Below are the code and all the weights of a small trained network. Each question names an input and a target symbol and asks about switching units off, where a switched-off unit gives its printed mean instead of its output.

import numpy as np


def w(rows, s, z=0):
    codes = np.array(rows[::2]) - 128.0
    scale = np.full(codes.shape[1], s)
    scale[-1] = z or s
    return codes * scale


def norm(h):
    return h / np.sqrt((h * h).mean(-1, keepdims=True) + 1e-5)


def f(y):
    return np.maximum(y, 0)


def softmax(a):
    e = np.exp(a - a.max(-1, keepdims=True))
    return e / e.sum(-1, keepdims=True)


def log_softmax(a):
    a = a - a.max(-1, keepdims=True)
    return a - np.log(np.exp(a).sum(-1, keepdims=True))


def net(x, mask):
    ids = ['ΓΘΛΩαβεσφψ'.index(c) for c in x.split()]
    T = len(ids)
    res = E[ids] + P[:T]
    u = 0
    for l in range(3):
        r = norm(res)
        for j in range(2):
            rows = slice(2 * j, 2 * j + 2)
            q, k, v = (r @ M[l][rows].T for M in (Q, K, V))
            z = softmax(np.where(np.tri(T) > 0, q @ k.T / 2**0.5, -1e9)) @ v
            o = O[l][rows]
            res = res + np.where(mask[u + j], z, o[:, -1]) @ o[:, :-1]
        u += 2
        y = f(norm(res) @ A[l][:, :-1].T + A[l][:, -1])
        res = res + np.where(mask[u : u + 4], y, B[l][:, -1]) @ B[l][:, :-1]
        u += 4
    return log_softmax(norm(res)[-1] @ U[:, :-1].T + U[:, -1])


Q, K, V, O, A, B = {}, {}, {}, {}, {}, {}
E = w([
[145,177,111,85],'Γ',
[114,111,192,171],'Θ',
[194,156,147,95],'Λ',
[108,144,104,98],'Ω',
[250,247,24,107],'α',
[145,142,120,69],'β',
[164,134,107,88],'ε',
[126,150,130,116],'σ',
[62,84,34,200],'φ',
[115,140,97,139],'ψ',
],0.0025)
P = w([
[50,136,101,2],'0',
[90,171,69,8],'1',
[138,185,72,26],'2',
[169,200,70,55],'3',
[188,207,86,74],'4',
[202,210,86,98],'5',
[216,219,100,118],'6',
[233,219,105,126],'7',
[245,240,106,135],'8',
],0.00055)
Q[0] = w([
[84,245,35,206],'L0H0',
[193,13,254,80],'L0H0',
[87,57,205,186],'L0H1',
[169,206,90,88],'L0H1',
],0.0038)
K[0] = w([
[98,116,219,254],'L0H0',
[182,141,77,54],'L0H0',
[127,154,92,81],'L0H1',
[138,106,169,156],'L0H1',
],0.0071)
V[0] = w([
[136,104,52,109],'L0H0',
[94,66,219,112],'L0H0',
[165,156,4,41],'L0H1',
[79,156,103,162],'L0H1',
],0.0016)
O[0] = w([
[145,50,158,114,145],'L0H0',
[127,237,101,119,75],'L0H0',
[92,72,8,9,249],'L0H1',
[121,172,162,80,107],'L0H1',
],0.0015,0.0014)
A[0] = w([
[163,53,67,195,120],'L0N0',
[134,38,20,156,70],'L0N1',
[8,50,16,137,55],'L0N2',
[5,104,208,122,1],'L0N3',
],0.0017,0.00068)
B[0] = w([
[90,148,107,50,165],'L0N0',
[121,143,195,11,214],'L0N1',
[246,62,122,66,254],'L0N2',
[112,239,249,127,169],'L0N3',
],0.0019,0.00054)
Q[1] = w([
[187,170,171,98],'L1H0',
[75,88,93,156],'L1H0',
[52,144,253,217],'L1H1',
[39,161,253,186],'L1H1',
],0.0055)
K[1] = w([
[86,101,186,197],'L1H0',
[139,153,97,82],'L1H0',
[126,100,40,54],'L1H1',
[102,95,1,41],'L1H1',
],0.0081)
V[1] = w([
[209,153,141,113],'L1H0',
[101,114,220,176],'L1H0',
[252,156,63,98],'L1H1',
[206,149,109,149],'L1H1',
],0.0026)
O[1] = w([
[68,114,67,90,194],'L1H0',
[216,31,69,199,14],'L1H0',
[145,84,251,217,254],'L1H1',
[105,156,214,160,152],'L1H1',
],0.0018,0.0016)
A[1] = w([
[46,49,168,90,155],'L1N0',
[251,228,129,94,227],'L1N1',
[29,139,218,160,33],'L1N2',
[75,195,173,124,2],'L1N3',
],0.0023,0.00055)
B[1] = w([
[143,196,105,237,160],'L1N0',
[25,36,155,167,252],'L1N1',
[162,103,62,8,149],'L1N2',
[128,62,80,96,149],'L1N3',
],0.0019,0.0029)
Q[2] = w([
[208,190,76,135],'L2H0',
[74,44,132,108],'L2H0',
[62,107,184,2],'L2H1',
[80,112,167,50],'L2H1',
],0.0092)
K[2] = w([
[175,134,105,2],'L2H0',
[115,88,106,230],'L2H0',
[188,107,158,227],'L2H1',
[180,112,144,237],'L2H1',
],0.0091)
V[2] = w([
[163,135,166,94],'L2H0',
[67,57,165,152],'L2H0',
[84,164,24,132],'L2H1',
[187,252,118,123],'L2H1',
],0.0027)
O[2] = w([
[173,168,128,184,195],'L2H0',
[103,128,9,83,159],'L2H0',
[106,132,3,201,7],'L2H1',
[202,218,74,115,70],'L2H1',
],0.0023,0.0011)
A[2] = w([
[200,51,45,253,2],'L2N0',
[103,193,45,170,253],'L2N1',
[232,23,107,133,123],'L2N2',
[148,124,99,18,40],'L2N3',
],0.0027,0.00054)
B[2] = w([
[122,111,252,43,148],'L2N0',
[131,102,199,154,198],'L2N1',
[71,119,187,206,177],'L2N2',
[167,119,117,211,249],'L2N3',
],0.0038,0.0017)
U = w([
[22,212,132,210,17],'Γ',
[180,169,60,58,186],'Θ',
[64,229,106,74,45],'Λ',
[186,58,65,214,161],'Ω',
[229,237,139,166,97],'α',
[24,10,84,104,150],'β',
[107,121,55,112,245],'ε',
[118,66,199,254,6],'σ',
[240,36,75,63,72],'φ',
[145,119,237,37,251],'ψ',
],0.0088,0.0018)

Each question gives the input, a string of symbols that net reads in full, and the target symbol t.
The units are the heads (2 rows each of Q, K, V and O) and the neurons (one row each of A and B). Each row of codes is followed by its name. A weight is (code - 128) times the scale printed after its matrix; where a second scale follows, it is the last column's (O, A, B and U).
mask holds one flag per unit, layer by layer, with each layer's heads first. A switched-off unit (its flag False) gives its mean, the last column of its rows in O or B, instead of its output. The means were averaged over made-up inputs and are rounded, as every weight is.
A unit's drop is (log p(t) with every unit on - log p(t) with that unit switched off) / (log p(t) with every unit on - log p(t) with every unit switched off).
The circuit of an input: a set's keep is (log p(t) with only the set's units on - log p(t) with every unit switched off) / (log p(t) with every unit on - log p(t) with every unit switched off). Starting from the 12 units with the biggest drops (on a tie, the unit counted first), units are removed one at a time, each time the one whose removal leaves the highest keep (on an exact tie, the one counted first), for as long as the keep stays at least 0.8.
circuit, biggest first: the units of the circuit, biggest drop first
unit that matters most: the unit with the biggest drop
top k neurons: the k neurons with the biggest drops, biggest first
top k neurons in layer l: the k neurons of layer l with the biggest drops, biggest first
input Θ ψ Λ Λ Θ β, target σ: top 2 neurons => L2N2, L2N3
input β ε Ω φ ε, target β: circuit, biggest first => L2H1
input Θ ψ ψ, target Γ: circuit, biggest first => L0H0, L0H1, L2N1, L1H1
input ε ψ β β Λ ψ α ε, target α: circuit, biggest first => L2H1, L1H0, L0H1, L1H1
input ε α ψ, target α: circuit, biggest first => L2H1, L1N1, L1H1
input ψ ψ φ β Θ φ Γ, target α: circuit, biggest first => L1H1, L2N3, L1H0, L0H1
input Γ Γ ψ, target Ω: circuit, biggest first => L2N3, L0N2, L1N1
input Θ φ φ Λ Ω Θ β, target σ: top 3 neurons => L2N3, L2N2, L0N1
input Λ β β ψ β Θ, target ψ: circuit, biggest first => L1N2, L1N1, L2N3
input Θ Λ φ Λ ψ ε σ ψ Λ, target σ: circuit, biggest first => L1N1, L2N2, L1H0
input Λ Θ ψ Γ Γ Ω σ Γ, target α: circuit, biggest first => L1H1, L2N3, L0H1, L2H0
input Θ Λ ψ, target Γ: top 3 neurons => L2N1, L2N3, L1N1
input β ε β β, target Θ: top 2 neurons in layer 1 => L1N1, L1N0
input Γ ψ σ α β Λ Θ ε Ω, target Λ: circuit, biggest first => L1H1, L0H0
input Γ β Λ ψ, target ψ: unit that matters most => L1H1
input Λ φ σ Θ ψ β, target φ: top 2 neurons => L2N3, L1N1
input Θ ψ Θ Λ Ω Θ, target ψ: top 2 neurons => L2N0, L1N1
input β Γ Λ Λ φ β, target β: top 2 neurons => L1N0, L0N2
input ψ β ψ ψ ψ, target Ω: top 3 neurons => L2N3, L1N1, L0N2
input σ β β Γ β σ, target Γ: unit that matters most => L1H0
input ε ψ β, target Θ: top 3 neurons => L1N1, L2N1, L2N2
input σ Γ Λ ψ α Γ Λ φ ψ, target β: top 3 neurons => L0N2, L1N0, L1N3
input Θ Γ Λ Ω, target Λ: top 2 neurons => L1N0, L1N1
input Λ α ε Γ ψ ψ Ω, target α: top 2 neurons => L1N1, L2N3
input ψ Λ Γ Θ σ α Λ β, target φ: top 2 neurons in layer 2 => L2N3, L2N1
input β ψ Θ β ε, target Ω: top 2 neurons in layer 2 => L2N3, L2N2
